Below are the code and all the weights of a small trained network. Each question names an input and a target symbol and asks about switching units off, where a switched-off unit gives its printed mean instead of its output.

import numpy as np


def w(rows, s, z=0):
    codes = np.array(rows[::2]) - 128.0
    scale = np.full(codes.shape[1], s)
    scale[-1] = z or s
    return codes * scale


def softmax(a):
    e = np.exp(a - a.max(-1, keepdims=True))
    return e / e.sum(-1, keepdims=True)


def log_softmax(a):
    a = a - a.max(-1, keepdims=True)
    return a - np.log(np.exp(a).sum(-1, keepdims=True))


def net(x, mask):
    ids = ['ΓΠΣΦΨΩβζηθμτ'.index(c) for c in x.split()]
    T = len(ids)
    res = E[ids] + P[:T]
    u = 0
    for l in range(2):
        r = res
        for j in range(3):
            rows = slice(3 * j, 3 * j + 3)
            q, k, v = (r @ M[l][rows].T for M in (Q, K, V))
            z = softmax(np.where(np.tri(T) > 0, q @ k.T / 3**0.5, -1e9)) @ v
            o = O[l][rows]
            res = res + np.where(mask[u + j], z, o[:, -1]) @ o[:, :-1]
        u += 3
    return log_softmax(res[-1] @ U[:, :-1].T + U[:, -1])


Q, K, V, O = {}, {}, {}, {}
E = w([
[186,67,132],'Γ',
[111,116,133],'Π',
[157,80,126],'Σ',
[195,108,176],'Φ',
[169,114,185],'Ψ',
[204,81,10],'Ω',
[90,39,190],'β',
[156,86,158],'ζ',
[79,133,198],'η',
[152,65,175],'θ',
[150,81,99],'μ',
[4,181,110],'τ',
],0.017)
P = w([
[157,101,168],'0',
[87,132,125],'1',
[164,155,148],'2',
[126,138,135],'3',
[36,121,105],'4',
[179,159,142],'5',
[133,144,128],'6',
[18,117,89],'7',
[197,155,138],'8',
[140,150,118],'9',
[4,114,78],'10',
[219,152,152],'11',
],0.019)
Q[0] = w([
[147,79,106],'L0H0',
[131,125,169],'L0H0',
[157,91,78],'L0H0',
[136,30,153],'L0H1',
[74,235,113],'L0H1',
[204,118,110],'L0H1',
[12,154,37],'L0H2',
[180,150,173],'L0H2',
[202,54,212],'L0H2',
],0.011)
K[0] = w([
[128,74,138],'L0H0',
[124,63,127],'L0H0',
[99,160,103],'L0H0',
[100,18,152],'L0H1',
[59,249,113],'L0H1',
[169,141,132],'L0H1',
[103,157,73],'L0H2',
[80,123,221],'L0H2',
[138,73,113],'L0H2',
],0.018)
V[0] = w([
[121,175,108],'L0H0',
[92,33,87],'L0H0',
[160,99,98],'L0H0',
[123,92,37],'L0H1',
[103,65,155],'L0H1',
[245,98,173],'L0H1',
[140,47,83],'L0H2',
[72,136,195],'L0H2',
[168,181,177],'L0H2',
],0.012)
O[0] = w([
[78,47,225,37],'L0H0',
[43,139,199,225],'L0H0',
[2,149,109,152],'L0H0',
[30,138,212,83],'L0H1',
[98,181,189,254],'L0H1',
[89,181,132,244],'L0H1',
[64,236,169,214],'L0H2',
[159,27,201,161],'L0H2',
[151,95,136,101],'L0H2',
],0.0077,0.0045)
Q[1] = w([
[159,92,76],'L1H0',
[1,120,153],'L1H0',
[242,96,217],'L1H0',
[49,77,185],'L1H1',
[151,58,23],'L1H1',
[129,156,166],'L1H1',
[104,64,54],'L1H2',
[123,131,150],'L1H2',
[140,254,210],'L1H2',
],0.0091)
K[1] = w([
[54,72,67],'L1H0',
[173,110,48],'L1H0',
[78,186,196],'L1H0',
[111,127,253],'L1H1',
[158,58,98],'L1H1',
[197,2,203],'L1H1',
[103,86,55],'L1H2',
[133,55,150],'L1H2',
[196,174,151],'L1H2',
],0.0087)
V[1] = w([
[87,146,113],'L1H0',
[39,126,113],'L1H0',
[169,253,238],'L1H0',
[27,78,159],'L1H1',
[129,128,66],'L1H1',
[159,176,45],'L1H1',
[101,190,146],'L1H2',
[89,86,80],'L1H2',
[24,186,159],'L1H2',
],0.014)
O[1] = w([
[47,169,162,143],'L1H0',
[26,128,125,141],'L1H0',
[254,123,75,251],'L1H0',
[149,81,18,157],'L1H1',
[191,222,54,90],'L1H1',
[168,144,207,97],'L1H1',
[200,96,136,172],'L1H2',
[68,202,222,75],'L1H2',
[204,132,119,178],'L1H2',
],0.0069,0.014)
U = w([
[162,182,157,46],'Γ',
[96,210,89,220],'Π',
[137,177,138,123],'Σ',
[121,246,156,156],'Φ',
[127,177,191,192],'Ψ',
[94,101,60,82],'Ω',
[141,84,127,2],'β',
[142,145,159,94],'ζ',
[96,133,167,235],'η',
[158,154,182,76],'θ',
[127,170,116,171],'μ',
[132,98,177,120],'τ',
],0.011,0.0093)

Each question gives the input, a string of symbols that net reads in full, and the target symbol t.
The units are the heads (3 rows each of Q, K, V and O). Each row of codes is followed by its name. A weight is (code - 128) times the scale printed after its matrix; where a second scale follows, it is the last column's (O and U).
mask holds one flag per head, layer by layer. A switched-off head (its flag False) gives its mean, the last column of its rows in O, instead of its output. The means were averaged over made-up inputs and are rounded, as every weight is.
A unit's drop is (log p(t) with every unit on - log p(t) with that unit switched off) / (log p(t) with every unit on - log p(t) with every unit switched off).
The circuit of an input: a set's keep is (log p(t) with only the set's units on - log p(t) with every unit switched off) / (log p(t) with every unit on - log p(t) with every unit switched off). Starting from all 6 units, units are removed one at a time, each time the one whose removal leaves the highest keep (on an exact tie, the one counted first), for as long as the keep stays at least 0.8.
units of the circuit, in order: the units of the circuit, biggest drop first
most important unit: the unit with the biggest drop
which heads matter: for each layer, one digit per head in row order, 1 if its drop is at least 0.15 and else 0, layers parted by /
input ζ Ω Ω Π ζ, target Π: units of the circuit, in order : [L0H2]
input Γ η Γ Ω, target Φ: which heads matter : 001 / 010
input Γ Ψ Φ Φ θ θ μ θ Π Γ Ψ Π, target Γ: which heads matter : 011 / 111
input β β Ψ, target β: which heads matter : 001 / 111
input η Ψ η Π Γ Γ τ Ψ ζ μ τ θ, target η: units of the circuit, in order : [L0H2 L1H0]
input Ψ τ Ω ζ θ, target Π: which heads matter : 001 / 001
input θ Ψ μ η τ ζ μ Π Π μ η, target η: units of the circuit, in order : [L1H2 L0H1 L0H2]
input Ω ζ Γ μ τ Σ ζ Σ, target η: units of the circuit, in order : [L0H1 L0H2 L1H0]
input Γ Γ Ψ, target Γ: which heads matter : 011 / 101
input Φ Π Ω Φ Π Ψ Ω Γ β Π Γ Φ, target Φ: units of the circuit, in order : [L1H1 L0H1]
input Φ Ω η Ψ Σ τ η μ μ, target Φ: which heads matter : 011 / 110
input Φ ζ Ω ζ β Ψ, target Φ: which heads matter : 111 / 110
input τ η Π Γ τ, target η: units of the circuit, in order : [L1H2 L0H1 L0H2]
input Γ Φ θ Σ η η Γ μ Ψ Ω Ω ζ, target Γ: most important unit : L1H0
input η Γ τ Σ Φ μ Ω τ β Γ Γ ζ, target η: units of the circuit, in order : [L0H2 L1H0]
input η ζ Ω Π μ η ζ β Ψ, target η: units of the circuit, in order : [L0H2 L1H0]
input μ β η Ψ Ψ, target Ω: which heads matter : 000 / 010
input β ζ μ μ ζ, target Ω: which heads matter : 001 / 010
input Σ ζ ζ τ η Γ Π Γ μ μ η, target η: units of the circuit, in order : [L0H1 L0H2 L1H2 L1H0]
input μ β θ Γ Π, target Ω: most important unit : L1H1
input Γ θ Γ, target Γ: units of the circuit, in order : [L1H2 L0H1 L0H2 L1H0]
input η Γ τ Γ η μ Γ η τ Γ Π, target η: which heads matter : 011 / 101
input Ψ Π η Ψ η θ τ β Π Π, target η: units of the circuit, in order : [L1H0 L0H2 L0H1 L1H2]
